Here is a tiny trained network, its code and every weight. The questions are about switching its units off for an input and a target symbol, where a switched-off unit gives its printed mean instead of its output.

import numpy as np


def w(rows, s, z=0):
    codes = np.array(rows[::2]) - 128.0
    scale = np.full(codes.shape[1], s)
    scale[-1] = z or s
    return codes * scale


def norm(h):
    return h / np.sqrt((h * h).mean(-1, keepdims=True) + 1e-5)


def f(y):
    return np.maximum(y, 0)


def softmax(a):
    e = np.exp(a - a.max(-1, keepdims=True))
    return e / e.sum(-1, keepdims=True)


def log_softmax(a):
    a = a - a.max(-1, keepdims=True)
    return a - np.log(np.exp(a).sum(-1, keepdims=True))


def net(x, mask):
    ids = ['αβγδζηθλξπψω'.index(c) for c in x.split()]
    T = len(ids)
    res = E[ids] + P[:T]
    u = 0
    for l in range(2):
        q, k, v = (norm(res) @ M[l].T for M in (Q, K, V))
        z = softmax(np.where(np.tri(T) > 0, q @ k.T / 2**0.5, -1e9)) @ v
        res = res + np.where(mask[u], z, O[l][:, -1]) @ O[l][:, :-1]
        u += 1
        y = f(norm(res) @ A[l][:, :-1].T + A[l][:, -1])
        res = res + np.where(mask[u : u + 4], y, B[l][:, -1]) @ B[l][:, :-1]
        u += 4
    return log_softmax(norm(res)[-1] @ U[:, :-1].T + U[:, -1])


Q, K, V, O, A, B = {}, {}, {}, {}, {}, {}
E = w([
[53,122,65,142,106],'α',
[94,157,66,145,108],'β',
[64,123,64,136,111],'γ',
[55,129,64,139,99],'δ',
[100,172,57,141,103],'ζ',
[162,195,57,141,153],'η',
[169,51,250,137,114],'θ',
[80,209,138,86,156],'λ',
[211,92,137,5,100],'ξ',
[96,173,164,99,216],'π',
[216,42,161,152,195],'ψ',
[125,97,146,115,244],'ω',
],0.024)
P = w([
[92,169,122,194,116],'0',
[119,191,129,174,141],'1',
[137,196,137,159,157],'2',
[130,180,118,136,144],'3',
[132,170,114,118,142],'4',
[135,169,110,100,141],'5',
[133,157,107,84,138],'6',
[142,158,99,67,132],'7',
[135,145,97,51,131],'8',
[132,136,85,34,126],'9',
[142,140,75,15,121],'10',
[146,134,83,8,112],'11',
[140,102,90,9,112],'12',
],0.018)
Q[0] = w([
[73,209,187,81,242],'0.h0',
[65,146,25,3,164],'0.h0',
],0.026)
K[0] = w([
[125,94,142,81,168],'0.h0',
[171,114,124,2,125],'0.h0',
],0.047)
V[0] = w([
[234,41,69,208,176],'0.h0',
[119,182,6,129,91],'0.h0',
],0.026)
O[0] = w([
[162,61,57,57,93,14],'0.h0',
[163,128,66,252,140,254],'0.h0',
],0.022,0.0053)
A[0] = w([
[176,67,212,183,1,32],'0.n0',
[140,110,84,126,73,104],'0.n1',
[224,146,156,124,85,2],'0.n2',
[178,36,197,155,171,84],'0.n3',
],0.048,0.0058)
B[0] = w([
[23,227,254,119,155,167],'0.n0',
[153,137,78,99,119,254],'0.n1',
[167,121,131,137,78,202],'0.n2',
[216,120,205,116,182,213],'0.n3',
],0.043,0.005)
Q[1] = w([
[49,209,63,59,143],'1.h0',
[230,82,253,96,75],'1.h0',
],0.012)
K[1] = w([
[83,135,89,78,215],'1.h0',
[164,119,198,134,2],'1.h0',
],0.022)
V[1] = w([
[115,226,90,111,96],'1.h0',
[164,130,177,156,2],'1.h0',
],0.057)
O[1] = w([
[78,193,66,118,7,251],'1.h0',
[223,162,251,219,6,93],'1.h0',
],0.023,0.02)
A[1] = w([
[73,94,176,255,141,13],'1.n0',
[157,52,85,58,225,70],'1.n1',
[17,153,160,157,181,7],'1.n2',
[143,9,165,240,164,253],'1.n3',
],0.032,0.0057)
B[1] = w([
[2,98,137,123,96,204],'1.n0',
[148,122,204,238,171,250],'1.n1',
[202,150,94,64,164,211],'1.n2',
[217,69,121,29,81,190],'1.n3',
],0.034,0.017)
U = w([
[234,242,122,62,178,127],'α',
[115,70,136,124,121,75],'β',
[104,85,138,128,97,163],'γ',
[242,22,103,32,148,145],'δ',
[107,68,122,161,108,107],'ζ',
[45,253,190,164,129,106],'η',
[151,135,137,118,118,111],'θ',
[79,92,223,23,131,116],'λ',
[143,63,172,175,231,255],'ξ',
[230,143,11,230,132,99],'π',
[122,74,130,142,121,77],'ψ',
[101,38,131,129,116,90],'ω',
],0.008,0.0049)

Each question gives the input, a string of symbols that net reads in full, and the target symbol t.
The units are the heads (2 rows each of Q, K, V and O) and the neurons (one row each of A and B). Each row of codes is followed by its name. A weight is (code - 128) times the scale printed after its matrix; where a second scale follows, it is the last column's (O, A, B and U).
mask holds one flag per unit, layer by layer, with each layer's heads first. A switched-off unit (its flag False) gives its mean, the last column of its rows in O or B, instead of its output. The means were averaged over made-up inputs and are rounded, as every weight is.
A unit's drop is (log p(t) with every unit on - log p(t) with that unit switched off) / (log p(t) with every unit on - log p(t) with every unit switched off).
The circuit of an input: a set's keep is (log p(t) with only the set's units on - log p(t) with every unit switched off) / (log p(t) with every unit on - log p(t) with every unit switched off). Starting from all 10 units, units are removed one at a time, each time the one whose removal leaves the highest keep (on an exact tie, the one counted first), for as long as the keep stays at least 0.8.
circuit, biggest first: the units of the circuit, biggest drop first
most important unit: the unit with the biggest drop
k most important neurons: the k neurons with the biggest drops, biggest first
top k neurons in layer l: the k neurons of layer l with the biggest drops, biggest first
drop when u is switched off: that unit's drop, to one decimal
input ζ γ β η λ δ η, target η: circuit, biggest first	0.h0, 1.n0
input π ψ η ω η δ, target ξ: most important unit	1.h0
input η λ β ψ, target δ: circuit, biggest first	1.n3, 0.h0, 0.n3
input ω ω ω α η δ ζ λ ψ α, target δ: 2 most important neurons	0.n1, 1.n0
input β π η α β η η ω η ω θ λ, target ξ: circuit, biggest first	1.h0, 1.n1
input γ β α ζ λ θ, target λ: 4 most important neurons	0.n0, 1.n0, 1.n3, 1.n1
input β η θ ζ ζ ω ζ ψ γ δ η ω ω, target ξ: circuit, biggest first	0.h0, 1.n1, 1.h0
input ψ η η δ ω ζ, target ξ: circuit, biggest first	1.h0, 1.n1
input ζ ω β γ λ α β θ, target λ: top 3 neurons in layer 0	0.n0, 0.n3, 0.n2
input δ ψ π η η γ γ α η η ζ, target π: 2 most important neurons	0.n1, 0.n0
input η ω ζ ω β ζ η η λ δ α, target η: 2 most important neurons	1.n0, 1.n3
input ζ δ α η π ζ, target α: 3 most important neurons	1.n2, 0.n1, 1.n0
input θ γ η η γ δ θ η η γ, target π: 2 most important neurons	0.n1, 1.n0
input ψ δ α, target δ: most important unit	0.h0
input η δ β ω β η η β ψ γ, target δ: top 2 neurons in layer 1	1.n0, 1.n1
input γ θ θ π ζ, target α: 2 most important neurons	1.n2, 0.n1
input δ α η β γ π β α, target α: top 2 neurons in layer 0	0.n2, 0.n1
input η α π δ α, target α: 3 most important neurons	1.n2, 0.n1, 1.n0
input ζ ω π δ η β λ α β, target η: top 2 neurons in layer 0	0.n1, 0.n3
input π β δ β δ ψ ω ω ζ, target ξ: most important unit	1.h0
input η ω γ γ α η α, target π: drop when 1.n0 is switched off	0.2
input δ γ α ω β ψ η ψ δ, target δ: drop when 1.n0 is switched off	0.1
input γ ζ π δ, target α: drop when 0.n0 is switched off	0.0
input γ π θ η α ψ β, target δ: drop when 0.h0 is switched off	0.6
input η α η α, target π: top 2 neurons in layer 1	1.n0, 1.n3
